Here is a tiny trained network, its code and every weight. The questions are about switching its units off for an input and a class, where a switched-off unit gives its printed mean instead of its output.

import numpy as np


def w(rows, s, z=0):
    codes = np.array(rows[::2]) - 128.0
    scale = np.full(codes.shape[1], s)
    scale[-1] = z or s
    return codes * scale


def f(y):
    return np.maximum(y, 0)


def log_softmax(a):
    a = a - a.max(-1, keepdims=True)
    return a - np.log(np.exp(a).sum(-1, keepdims=True))


def net(x, mask):
    res = np.array(x, float).reshape(1, 6) / 4 @ E
    y = f(res @ A[0][:, :-1].T + A[0][:, -1])
    res = res + np.where(mask, y, B[0][:, -1]) @ B[0][:, :-1]
    return log_softmax(res[-1] @ U[:, :-1].T + U[:, -1])


A, B = {}, {}
E = w([
[190,162,51,145,175],'x0',
[155,130,186,121,190],'x1',
[95,63,90,76,176],'x2',
[128,128,127,129,127],'x3',
[151,51,139,247,120],'x4',
[203,84,132,76,75],'x5',
],0.012)
A[0] = w([
[93,88,128,216,159,92],'N1',
[129,105,126,180,156,89],'N2',
[54,72,213,93,82,35],'N3',
[207,76,119,78,97,74],'N4',
[190,126,116,89,98,44],'N5',
[25,174,94,163,211,48],'N6',
[138,154,156,82,157,164],'N7',
[135,111,193,115,155,143],'N8',
[67,81,87,122,223,160],'N9',
[84,75,50,106,127,185],'N10',
[101,173,134,96,139,3],'N11',
[114,143,139,78,159,91],'N12',
[128,131,33,149,65,177],'N13',
[39,189,95,205,191,63],'N14',
[141,181,81,89,131,148],'N15',
[65,119,83,114,48,200],'N16',
[166,132,145,127,203,146],'N17',
[141,89,126,168,133,76],'N18',
[10,113,222,144,65,60],'N19',
[88,179,144,73,144,118],'N20',
[84,114,230,100,86,112],'N21',
[170,164,195,140,162,125],'N22',
[163,79,127,160,112,89],'N23',
[192,173,23,169,192,47],'N24',
[170,98,138,95,81,82],'N25',
[159,133,158,144,155,135],'N26',
[150,17,111,63,152,124],'N27',
[77,126,106,154,161,82],'N28',
[138,119,146,201,119,86],'N29',
[104,180,89,155,30,142],'N30',
[93,97,169,130,113,35],'N31',
[203,241,148,181,86,191],'N32',
[149,91,155,151,128,72],'N33',
[139,116,137,153,125,73],'N34',
[122,177,196,155,66,123],'N35',
[148,82,158,156,153,116],'N36',
[125,113,107,173,128,79],'N37',
[195,144,98,133,140,105],'N38',
[166,53,137,180,107,117],'N39',
[123,143,138,80,111,74],'N40',
[178,119,212,96,191,184],'N41',
[123,197,142,91,117,63],'N42',
[44,154,150,149,155,81],'N43',
],0.012,0.0064)
B[0] = w([
[89,166,89,61,85,209],'N1',
[91,200,101,60,88,170],'N2',
[227,193,62,125,224,207],'N3',
[236,142,190,222,22,189],'N4',
[175,158,125,139,46,162],'N5',
[200,131,167,152,57,214],'N6',
[69,112,71,129,71,184],'N7',
[63,163,152,226,152,171],'N8',
[110,53,186,79,172,213],'N9',
[88,88,183,111,176,213],'N10',
[132,167,100,64,72,152],'N11',
[85,171,129,106,99,167],'N12',
[74,200,194,190,199,227],'N13',
[231,131,189,161,40,222],'N14',
[95,134,97,104,113,201],'N15',
[64,165,156,231,167,226],'N16',
[79,146,133,204,155,177],'N17',
[113,180,118,71,97,166],'N18',
[181,140,83,125,222,230],'N19',
[114,121,80,113,86,197],'N20',
[171,108,61,137,186,211],'N21',
[64,163,155,208,166,178],'N22',
[93,170,88,78,101,176],'N23',
[195,142,44,122,226,223],'N24',
[174,152,175,179,67,173],'N25',
[105,110,114,151,136,159],'N26',
[120,82,206,74,153,206],'N27',
[143,107,158,143,75,165],'N28',
[119,141,108,63,89,189],'N29',
[67,144,160,188,170,215],'N30',
[184,177,68,114,163,155],'N31',
[111,2,211,6,199,251],'N32',
[122,176,114,98,59,157],'N33',
[115,144,120,96,118,144],'N34',
[130,26,166,52,156,199],'N35',
[82,161,95,75,74,172],'N36',
[108,200,122,76,110,161],'N37',
[151,126,106,145,187,173],'N38',
[77,169,93,76,105,213],'N39',
[115,169,88,104,70,159],'N40',
[69,184,159,229,137,204],'N41',
[82,174,84,59,68,175],'N42',
[200,102,171,141,22,183],'N43',
],0.0068,0.012)
U = w([
[95,146,78,65,52,99],'0',
[252,110,194,161,39,111],'1',
[216,121,58,127,196,101],'2',
[111,94,146,141,116,252],'3',
[117,54,217,63,151,81],'4',
[58,150,168,215,140,87],'5',
],0.011,0.018)

Each question gives the input, the list of numbers given to net, and the class t.
The units are the neurons (one row each of A and B). Each row of codes is followed by its name. A weight is (code - 128) times the scale printed after its matrix; where a second scale follows, it is the last column's (A, B and U).
mask holds one flag per neuron, in row order. A switched-off neuron (its flag False) gives its mean, the last column of its row in B, instead of its output. The means were averaged over made-up inputs and are rounded, as every weight is.
A unit's drop is (log p(t) with every unit on - log p(t) with that unit switched off) / (log p(t) with every unit on - log p(t) with every unit switched off).
The circuit of an input: a set's keep is (log p(t) with only the set's units on - log p(t) with every unit switched off) / (log p(t) with every unit on - log p(t) with every unit switched off). Starting from the 12 units with the biggest drops (on a tie, the unit counted first), units are removed one at a time, each time the one whose removal leaves the highest keep (on an exact tie, the one counted first), for as long as the keep stays at least 0.8.
units of the circuit, in order: the units of the circuit, biggest drop first
top k neurons: the k neurons with the biggest drops, biggest first
drop of u: that unit's drop, to one decimal
input [-4,-6,7,3,-1,-3], class 4: units of the circuit, in order	[N9]
input [-5,-2,-8,-6,6,-7], class 4: units of the circuit, in order	[N32 N35]
input [5,-1,6,5,-4,-2], class 4: top 2 neurons	[N9 N10]
input [-6,8,5,3,1,0], class 5: top 2 neurons	[N41 N8]
input [4,6,5,0,0,0], class 5: top 4 neurons	[N32 N41 N17 N35]
input [-6,8,-5,-4,2,5], class 5: top 4 neurons	[N41 N8 N22 N24]
input [-8,8,-6,1,5,-8], class 1: top 2 neurons	[N43 N14]
input [-1,8,-8,5,-3,7], class 4: top 3 neurons	[N32 N35 N14]
input [-8,-1,-7,2,3,-2], class 2: top 2 neurons	[N19 N3]
input [-8,8,7,-4,-6,0], class 2: top 2 neurons	[N3 N21]
input [-3,-6,3,0,0,-3], class 5: top 2 neurons	[N16 N32]
input [-2,-4,-7,-7,-7,8], class 1: top 2 neurons	[N4 N25]
input [-6,-8,-3,-1,-2,-1], class 5: top 3 neurons	[N16 N30 N24]
input [1,-7,-4,-3,-3,7], class 1: units of the circuit, in order	[N4]
input [-7,-2,3,-7,-3,-4], class 2: units of the circuit, in order	[N3 N19]
input [2,6,-7,6,-8,1], class 0: drop of N20	0.2
input [-3,8,-7,4,-8,-4], class 0: drop of N11	0.4
input [-2,-4,-7,4,-1,6], class 4: drop of N14	0.3
